Below are the code and all the weights of a small trained network. Each question names an input and a class and asks about switching units off, where a switched-off unit gives its printed mean instead of its output.

import numpy as np


def w(rows, s, z=0):
    codes = np.array(rows[::2]) - 128.0
    scale = np.full(codes.shape[1], s)
    scale[-1] = z or s
    return codes * scale


def f(y):
    return np.maximum(y, 0)


def log_softmax(a):
    a = a - a.max(-1, keepdims=True)
    return a - np.log(np.exp(a).sum(-1, keepdims=True))


def net(x, mask):
    res = np.array(x, float).reshape(1, 8) / 4 @ E
    y = f(res @ A[0][:, :-1].T + A[0][:, -1])
    res = res + np.where(mask, y, B[0][:, -1]) @ B[0][:, :-1]
    return log_softmax(res[-1] @ U[:, :-1].T + U[:, -1])


A, B = {}, {}
E = w([
[103,100,34,131,105,156,157,187],'x0',
[129,26,140,124,140,117,146,95],'x1',
[126,110,166,64,130,172,41,251],'x2',
[167,113,246,36,35,127,193,105],'x3',
[124,130,2,96,161,96,57,75],'x4',
[117,187,73,166,232,67,147,92],'x5',
[109,144,97,22,195,186,83,156],'x6',
[167,149,149,185,56,59,141,81],'x7',
],0.0072)
A[0] = w([
[118,99,125,117,166,93,161,93,72],'n0',
[140,98,138,121,127,136,117,129,141],'n1',
[119,169,101,84,202,184,207,136,169],'n2',
[128,124,152,153,131,136,161,111,62],'n3',
[130,178,136,168,134,128,142,182,86],'n4',
[136,222,149,55,129,122,82,113,224],'n5',
[128,145,181,159,143,77,178,98,149],'n6',
[122,162,146,110,153,126,94,106,3],'n7',
[140,154,129,114,106,106,97,129,79],'n8',
[133,152,81,134,159,103,127,135,118],'n9',
[134,153,127,150,126,128,132,159,104],'n10',
[120,130,151,116,102,128,138,87,166],'n11',
[122,142,154,110,5,169,179,166,139],'n12',
[109,147,41,140,178,133,124,122,180],'n13',
[137,111,56,88,97,81,102,178,116],'n14',
[138,139,108,113,119,126,125,165,56],'n15',
[123,146,180,89,137,139,130,152,99],'n16',
[127,113,225,31,138,174,114,176,147],'n17',
[129,137,121,112,122,109,115,162,92],'n18',
],0.024,0.0039)
B[0] = w([
[180,94,124,108,125,140,135,146,168],'n0',
[164,176,80,179,170,175,178,164,151],'n1',
[172,32,119,109,118,178,122,128,200],'n2',
[139,165,127,102,126,102,118,110,152],'n3',
[64,131,123,175,157,146,139,165,163],'n4',
[232,118,134,87,124,111,119,107,192],'n5',
[167,244,130,103,121,73,119,107,197],'n6',
[155,142,120,97,93,127,160,120,152],'n7',
[186,107,108,147,161,141,159,148,143],'n8',
[73,117,132,113,118,163,121,127,188],'n9',
[93,114,113,168,124,142,120,129,146],'n10',
[159,80,129,160,162,95,129,168,162],'n11',
[232,86,128,60,123,169,121,107,216],'n12',
[100,169,142,108,124,226,126,130,238],'n13',
[173,141,139,96,129,171,123,113,183],'n14',
[135,82,129,113,90,106,141,110,147],'n15',
[116,111,107,129,123,170,132,126,176],'n16',
[20,185,128,107,111,252,118,120,253],'n17',
[121,88,142,112,126,134,132,101,146],'n18',
],0.023,0.024)
U = w([
[84,34,97,177,140,114,131,173,8],'0',
[159,107,101,60,100,175,122,112,223],'1',
[219,132,126,104,116,2,141,81,108],'2',
[62,159,114,168,142,111,114,156,185],'3',
[65,36,162,109,65,29,97,111,5],'4',
],0.0074,0.0025)

Each question gives the input, the list of numbers given to net, and the class t.
The units are the neurons (one row each of A and B). Each row of codes is followed by its name. A weight is (code - 128) times the scale printed after its matrix; where a second scale follows, it is the last column's (A, B and U).
mask holds one flag per neuron, in row order. A switched-off neuron (its flag False) gives its mean, the last column of its row in B, instead of its output. The means were averaged over made-up inputs and are rounded, as every weight is.
A unit's drop is (log p(t) with every unit on - log p(t) with that unit switched off) / (log p(t) with every unit on - log p(t) with every unit switched off).
The circuit of an input: a set's keep is (log p(t) with only the set's units on - log p(t) with every unit switched off) / (log p(t) with every unit on - log p(t) with every unit switched off). Starting from the 12 units with the biggest drops (on a tie, the unit counted first), units are removed one at a time, each time the one whose removal leaves the highest keep (on an exact tie, the one counted first), for as long as the keep stays at least 0.8.
circuit, biggest first: the units of the circuit, biggest drop first
unit that matters most: the unit with the biggest drop
k most important neurons: the k neurons with the biggest drops, biggest first
drop of u: that unit's drop, to one decimal
input [-4,-7,3,-4,-5,8,-7,-7], class 3: circuit, biggest first : [n4 n12]
input [-4,-5,-4,-3,-7,4,-4,-8], class 3: circuit, biggest first : [n12 n4]
input [7,-7,4,-7,-5,1,1,5], class 0: 3 most important neurons : [n4 n17 n6]
input [-1,-5,8,-8,0,8,-8,-3], class 3: circuit, biggest first : [n4 n12]
input [-5,2,-2,0,0,-2,7,8], class 2: 2 most important neurons : [n17 n13]
input [-1,0,4,2,-1,7,-5,4], class 2: unit that matters most : n17
input [0,8,-4,0,-6,5,5,0], class 2: 3 most important neurons : [n17 n13 n6]
input [-3,-3,4,0,-4,3,-6,-7], class 3: 2 most important neurons : [n12 n4]
input [3,-1,1,3,-5,3,-3,6], class 2: drop of n17 : 0.2
input [2,-1,-3,4,3,-6,1,6], class 2: drop of n2 : 0.1
input [-1,-5,8,1,1,4,-5,6], class 2: drop of n13 : 0.2
input [0,2,-4,2,7,-6,-4,1], class 2: drop of n13 : 0.2
